Where the symbols take the items:
from | w k p e u c
z509 | z811 z478 z775 z521 z551 z170
z423 | z184 z460 z217 z208 z330 z75
z916 | z33 z22 z142 z586 z285 z551
z70 | z613 z142 z33 z538 z466 z250
z131 | z722 z633 z173 z184 z245 z156
z597 | z819 z577 z521 z604 z509 z612
z13 | z612 z173 z722 z502 z577 z330
z170 | z478 z521 z819 z245 z818 z382
z551 | z22 z586 z538 z775 z70 z818
z478 | z818 z314 z509 z597 z586 z521
z716 | z217 z2 z460 z550 z156 z717
z460 | z418 z716 z423 z717 z502 z208
z612 | z577 z604 z245 z131 z170 z173
z142 | z611 z916 z70 z551 z262 z538
z722 | z245 z13 z604 z330 z597 z633
z502 | z131 z156 z330 z423 z722 z217
z314 | z775 z819 z478 z577 z271 z597
z586 | z250 z271 z551 z509 z142 z775
z550 | z75 z956 z717 z466 z460 z997
z285 | z997 z613 z262 z142 z956 z70
z997 | z956 z466 z176 z611 z208 z613
z176 | z550 z997 z958 z613 z75 z285
z33 | z285 z70 z611 z250 z997 z22
z22 | z70 z250 z916 z271 z613 z586
z184 | z330 z418 z156 z716 z173 z460
z717 | z2 z550 z208 z997 z423 z176
z577 | z170 z382 z597 z722 z478 z604
z956 | z208 z958 z550 z262 z716 z466
z330 | z173 z502 z633 z217 z604 z418
z521 | z314 z597 z170 z612 z775 z245
z538 | z916 z551 z250 z818 z33 z811
z262 | z176 z285 z466 z70 z550 z33
z173 | z604 z131 z13 z156 z382 z502
z382 | z521 z245 z577 z13 z314 z722
z633 | z13 z330 z131 z418 z612 z184
z271 | z538 z811 z586 z478 z916 z509
z611 | z262 z33 z613 z22 z176 z916
z245 | z597 z612 z382 z173 z819 z13
z958 | z717 z176 z956 z285 z2 z262
z819 | z509 z170 z314 z382 z811 z577
z604 | z382 z722 z612 z633 z521 z131
z818 | z586 z775 z811 z819 z250 z314
z2 | z423 z75 z716 z956 z184 z550
z156 | z633 z184 z502 z460 z13 z423
z418 | z502 z217 z184 z2 z131 z716
z775 | z271 z509 z818 z170 z538 z819
z217 | z156 z423 z418 z75 z633 z2
z250 | z142 z538 z22 z811 z611 z271
z613 | z466 z611 z285 z916 z958 z142
z208 | z716 z717 z75 z176 z217 z958
z466 | z958 z262 z997 z33 z717 z611
z75 | z460 z208 z2 z958 z418 z956
z811 | z551 z818 z271 z314 z22 z478

The rows follow the links: the fewer symbols apart two items are, the more alike their rows tend to be.

Known rows, each with its item:
586 561 -209 440 650 694 336 309 671 171 -101 -425 -50 -16 -597 -440 -231 -394 166 83 -462 597 204 325 257 214 -224 584 -186 -457 867 415 -608 -113 -169 88 -128 307 -629 236 570 51 -149 -629 -17 543 -302 -47 -57 32 314 651 -373 12 540 135 450 910 -274 -> z550
-220 247 545 59 -38 544 438 234 -309 122 815 -308 -285 834 -233 -464 -517 -98 -230 -5 -87 139 -780 -303 -262 -191 635 11 -43 -142 -408 474 -848 -70 -387 -589 644 -262 6 -265 -283 -681 651 -51 -644 218 273 685 -63 -122 23 760 -81 154 -511 733 -272 352 142 -> z131
273 621 -578 -184 275 -278 -5 91 202 -431 -833 -129 124 -226 757 270 39 111 -121 250 12 -447 170 -234 253 291 112 621 334 -171 423 -389 384 53 73 197 -526 623 -334 276 296 150 -657 398 339 273 -451 -611 497 559 619 -921 503 231 -44 -625 888 62 -465 -> z613
94 -56 573 516 11 451 231 400 253 287 757 -214 -319 354 -903 -210 -31 -419 -118 -182 -231 588 -310 385 -8 -312 -39 -442 -313 -122 91 538 -579 -145 -72 -139 382 -624 -39 49 -102 -377 239 -704 -427 90 319 380 -469 -394 -320 1004 -450 -87 341 746 -627 680 376 -> z502
-362 -25 617 5 -607 -591 155 263 -517 -125 341 -3 -106 557 524 241 -14 -18 -614 80 125 -438 -813 -248 -331 -436 557 -597 304 103 -1002 -145 52 -17 189 -88 391 -583 513 -54 -675 -662 9 288 -360 -383 518 85 11 50 -170 -162 537 147 -773 361 -456 -258 304 -> z604
284 -97 663 716 -63 220 176 401 323 342 659 -223 -302 258 -859 -21 98 -523 -281 -295 -292 494 -246 542 78 -323 -241 -529 -323 -169 -126 553 -353 -223 95 96 223 -828 78 151 -74 -356 -126 -807 -364 -104 371 173 -559 -431 -326 711 -470 -153 549 566 -752 679 477 -> z156
443 995 -30 313 606 722 583 453 322 8 -82 -567 -131 445 -100 -420 -346 -453 -181 147 -329 134 -254 -59 121 56 331 588 8 -557 585 403 -744 -110 -389 -160 82 347 -674 156 374 -371 -199 -187 -316 697 -186 -12 138 258 670 392 106 423 107 243 668 980 -279 -> z208
-598 -603 -108 -566 -74 373 -92 -664 -502 281 520 281 165 -88 -329 -512 -245 592 629 -3 329 131 -18 -484 -290 85 22 13 -137 296 -162 25 -148 101 -552 -528 468 43 260 -683 -149 399 1137 279 -178 -102 -99 788 -17 -357 -503 512 -482 -220 -371 190 -296 -685 66 -> z819
7 402 -705 -486 501 402 117 -367 63 3 -531 -14 247 -248 333 -401 -287 299 530 343 57 -63 399 -485 39 449 76 944 165 -180 703 -114 -120 221 -379 -212 -323 913 -468 -292 444 422 322 482 305 397 -629 4 481 283 481 -247 -82 63 -30 -555 987 -198 -545 -> z70
-297 -538 -277 -608 -401 -780 -470 -495 -356 -274 -434 459 275 -385 765 423 245 556 181 86 350 -545 277 -245 -36 57 39 -116 199 484 -378 -644 851 180 227 84 -186 104 442 -151 -255 317 -154 657 371 -404 -137 -242 280 136 -108 -924 411 -85 -333 -579 130 -990 -67 -> z811
-318 353 600 -8 -210 26 470 340 -503 57 642 -163 -223 891 292 -191 -296 -3 -429 60 88 -421 -974 -484 -340 -321 764 -252 143 -26 -800 176 -408 110 -252 -352 629 -296 216 -261 -468 -783 467 295 -593 20 393 379 41 72 213 77 444 285 -868 577 -106 73 197 -> z13
458 937 109 405 273 152 654 762 259 -281 -178 -536 -259 622 421 -139 -176 -525 -553 130 -214 -253 -619 -175 113 -86 581 331 198 -599 121 278 -517 -165 -24 70 23 183 -458 319 65 -674 -394 -28 -330 465 88 -242 199 480 728 -8 489 498 -203 212 577 893 -271 -> z2
-83 160 -810 -441 541 621 25 -582 85 -38 -409 43 230 -405 -6 -508 -239 459 760 301 58 108 554 -291 64 518 -177 808 -77 -1 775 -60 -161 110 -482 -308 -192 871 -396 -366 525 603 496 354 272 390 -729 195 356 45 283 -9 -299 -117 117 -445 808 -305 -512 -> z142
370 938 296 451 90 -77 536 856 178 -287 -207 -505 -238 651 476 209 -156 -532 -772 141 -231 -316 -664 -59 107 -160 550 125 217 -498 4 248 -306 -85 230 141 -1 -74 -326 431 -42 -788 -727 -52 -329 254 181 -379 132 555 708 -255 626 524 -186 240 454 853 -83 -> z716
-5 -645 -594 -315 237 207 -459 -727 160 226 -225 334 265 -868 -503 -108 131 402 793 -22 90 382 931 269 86 393 -784 226 -275 302 588 -162 227 61 -122 35 -394 372 -88 -229 441 966 207 -28 556 -61 -460 34 -13 -272 -265 62 -603 -424 514 -493 114 -548 -97 -> z250
489 726 -162 395 674 786 539 342 544 47 -29 -549 -60 224 -366 -459 -271 -448 -3 73 -359 415 39 -47 242 135 73 537 -214 -422 771 489 -740 -90 -310 -87 -11 341 -716 157 522 -142 -37 -414 -136 678 -215 11 -32 132 572 486 -128 140 392 148 418 961 -207 -> z717
-404 163 449 14 -474 -269 265 309 -597 -52 452 -90 -216 790 567 77 -145 44 -500 -41 182 -520 -942 -467 -326 -261 737 -333 174 22 -962 -11 -125 51 -49 -270 578 -427 416 -136 -604 -859 347 347 -524 -153 525 218 86 73 71 -83 539 237 -810 546 -300 -33 318 -> z722

Each walk starts at a row. The symbols on each line, taken left to right, move it on to the next item.
Each answer is a row, close to the row of the item it stands for.
start 566 380 -355 214 86 -518 -195 299 445 -404 -964 -48 41 -441 480 506 413 -298 -236 91 -84 -271 415 308 293 197 -274 185 125 -160 475 -342 559 16 449 558 -652 269 -314 545 307 232 -1056 -16 485 114 -156 -806 149 421 446 -850 302 91 461 -660 549 178 -239
u k e w	673 79 -236 564 311 80 -75 179 761 -51 -450 -86 40 -530 -494 248 324 -503 92 -208 -292 403 468 702 430 115 -650 94 -95 -245 868 73 138 -180 373 511 -598 135 -478 603 486 390 -814 -623 360 205 -131 -579 -134 -1 117 -75 -415 -139 1049 -224 171 521 -23
u e p c	593 194 -305 384 183 -386 -287 216 591 -292 -804 -37 83 -468 78 505 424 -322 -188 0 -136 23 564 619 377 106 -482 142 -49 -174 518 -298 531 -124 461 678 -637 131 -285 651 239 327 -1112 -212 482 -16 -114 -768 23 287 237 -646 111 -2 740 -498 393 370 -125
start -291 -628 -315 -446 -432 -757 -588 -429 -273 -158 -435 479 316 -644 316 481 337 473 224 -44 308 -391 464 -1 -151 104 -229 -209 147 448 -249 -604 971 134 322 303 -325 64 347 -95 -192 477 -255 435 573 -448 -126 -310 107 -55 -347 -847 122 -253 -142 -614 -55 -989 -49
k w u u c	244 603 -682 -296 430 -21 52 85 61 -380 -807 -89 125 -110 758 10 -153 179 16 364 25 -412 200 -322 162 397 219 774 173 -214 496 -344 265 143 -100 95 -423 896 -363 50 314 260 -277 591 306 409 -478 -336 492 578 674 -654 435 221 -146 -635 1005 -57 -492
u u e	645 180 -146 480 424 374 35 112 671 122 -362 -225 -49 -398 -632 -94 165 -393 130 -168 -367 541 566 619 423 120 -570 239 -309 -286 961 237 -121 -160 152 353 -411 124 -552 464 525 335 -638 -608 283 231 -251 -336 -230 38 157 250 -481 -102 954 -88 202 673 -14
start 379 1003 -31 336 441 385 715 625 238 -134 -94 -578 -196 583 254 -250 -423 -418 -384 183 -303 -29 -496 -193 156 -29 504 530 64 -655 464 390 -723 -44 -215 -68 -11 279 -484 225 224 -527 -229 -33 -379 558 -44 -82 228 389 797 169 213 404 -120 297 639 926 -220
k p c	600 422 -141 511 591 613 239 153 675 141 -162 -350 -81 -181 -691 -265 56 -397 202 -71 -395 672 384 457 363 234 -540 395 -191 -310 958 406 -537 -171 -165 249 -304 193 -562 340 585 263 -426 -570 120 433 -210 -99 -143 -1 273 525 -449 -17 830 53 180 817 -164
k e c w p	435 480 -460 17 251 -434 -65 127 256 -401 -928 -78 80 -267 715 393 211 -82 -221 140 -84 -408 294 56 219 99 -76 330 247 -153 418 -326 640 4 276 389 -578 391 -367 408 238 159 -981 283 394 119 -223 -781 398 477 530 -923 480 221 183 -699 692 27 -402
start 353 2 649 727 -245 1 77 458 430 136 439 -261 -332 204 -661 250 291 -627 -426 -376 -222 426 -254 603 112 -366 -232 -634 -151 -144 -101 347 -322 -394 237 257 39 -815 77 476 -51 -409 -416 -792 -269 -124 467 -44 -499 -232 -218 513 -274 12 569 512 -756 755 419
u c p	-20 59 610 401 10 646 395 201 98 314 886 -351 -275 508 -795 -446 -289 -282 1 -210 -204 557 -522 89 -66 -215 107 -221 -168 -236 -97 579 -830 -149 -250 -345 512 -489 47 -147 -12 -407 475 -553 -529 137 329 549 -406 -308 -168 965 -478 -4 21 816 -530 582 252
u u e	-392 -263 650 53 -722 -683 -165 108 -524 -72 377 230 -119 311 365 425 141 -12 -512 -97 264 -477 -611 -126 -358 -317 357 -719 139 263 -1071 -250 363 -11 238 -35 311 -660 561 -33 -790 -522 -13 174 -281 -542 608 179 -102 -10 -284 -273 454 62 -530 321 -752 -283 415
start 435 512 554 708 -160 -431 196 948 311 -227 -108 -289 -311 385 328 530 115 -698 -938 -107 -265 -230 -449 271 117 -319 224 -282 157 -308 -306 230 63 -244 484 398 -22 -582 -66 691 -278 -711 -930 -342 -234 -33 400 -437 -151 285 256 -180 460 293 156 166 -217 780 330
w c w	367 92 692 767 -228 -338 62 644 360 -113 209 -268 -338 200 -291 323 319 -713 -552 -363 -337 137 -318 641 190 -442 -87 -676 -99 -143 -166 293 16 -241 517 367 -69 -818 155 671 -180 -489 -764 -683 -156 -174 487 -229 -455 -15 -50 234 -15 96 493 401 -606 775 516
e e c p	603 118 -170 463 202 -202 -176 215 732 -130 -593 0 0 -529 -154 348 397 -337 -121 -102 -281 179 560 690 435 148 -633 82 -88 -188 709 -40 403 -151 411 650 -706 27 -317 659 410 349 -981 -435 435 59 -161 -711 -152 112 234 -312 -142 -132 902 -459 165 513 -51
start -399 -785 541 2 -672 -560 -370 -215 -351 93 571 325 5 -1 -119 440 323 56 -263 -279 93 -138 -205 207 -207 -290 -110 -899 -166 337 -793 -116 416 -23 257 112 305 -762 659 -78 -584 -217 84 -43 -65 -555 545 183 -304 -300 -749 -29 -30 -281 -117 230 -920 -507 621
p u e e u	-569 -869 204 -337 -309 49 -320 -595 -310 370 776 406 87 -160 -712 -86 58 361 527 -207 214 346 137 9 -310 -85 -192 -405 -246 435 -400 160 4 16 -129 -292 337 -389 440 -441 -226 381 845 -133 -108 -352 127 591 -224 -628 -818 444 -644 -391 -42 279 -765 -655 423
c u c p	-460 -1003 375 -151 -464 -134 -508 -369 -316 384 669 485 105 -155 -550 -20 230 200 283 -227 163 313 72 121 -155 -185 -361 -645 -304 502 -481 52 116 38 121 -128 306 -610 667 -393 -350 288 566 -203 6 -523 268 412 -401 -525 -828 345 -523 -450 -20 180 -920 -570 406
start -423 -943 347 -95 -547 -448 -332 -267 -304 271 592 385 -56 0 -424 238 336 9 -23 -261 234 96 12 179 -159 -333 -315 -781 -114 484 -681 -80 339 -10 127 8 288 -711 734 -38 -480 65 259 -156 -68 -546 321 265 -368 -548 -889 178 -279 -300 -38 240 -1011 -594 574
w p w k u	-159 -666 -434 -447 -375 -618 -601 -638 -123 -53 -410 578 231 -748 183 385 396 381 240 -48 222 -167 646 254 2 163 -542 -193 89 402 -78 -576 1002 117 359 247 -399 125 329 17 -71 734 -237 190 676 -454 -191 -321 -7 -104 -361 -636 -52 -313 216 -712 -54 -925 87
u u c c	-80 -417 -655 -484 353 457 -316 -680 164 87 -305 350 364 -646 -527 -304 -61 450 794 39 114 393 810 8 188 369 -634 382 -291 232 741 -88 69 164 -256 -115 -266 624 -277 -273 546 983 356 4 428 130 -591 171 83 -250 -285 108 -642 -231 507 -469 257 -474 -237
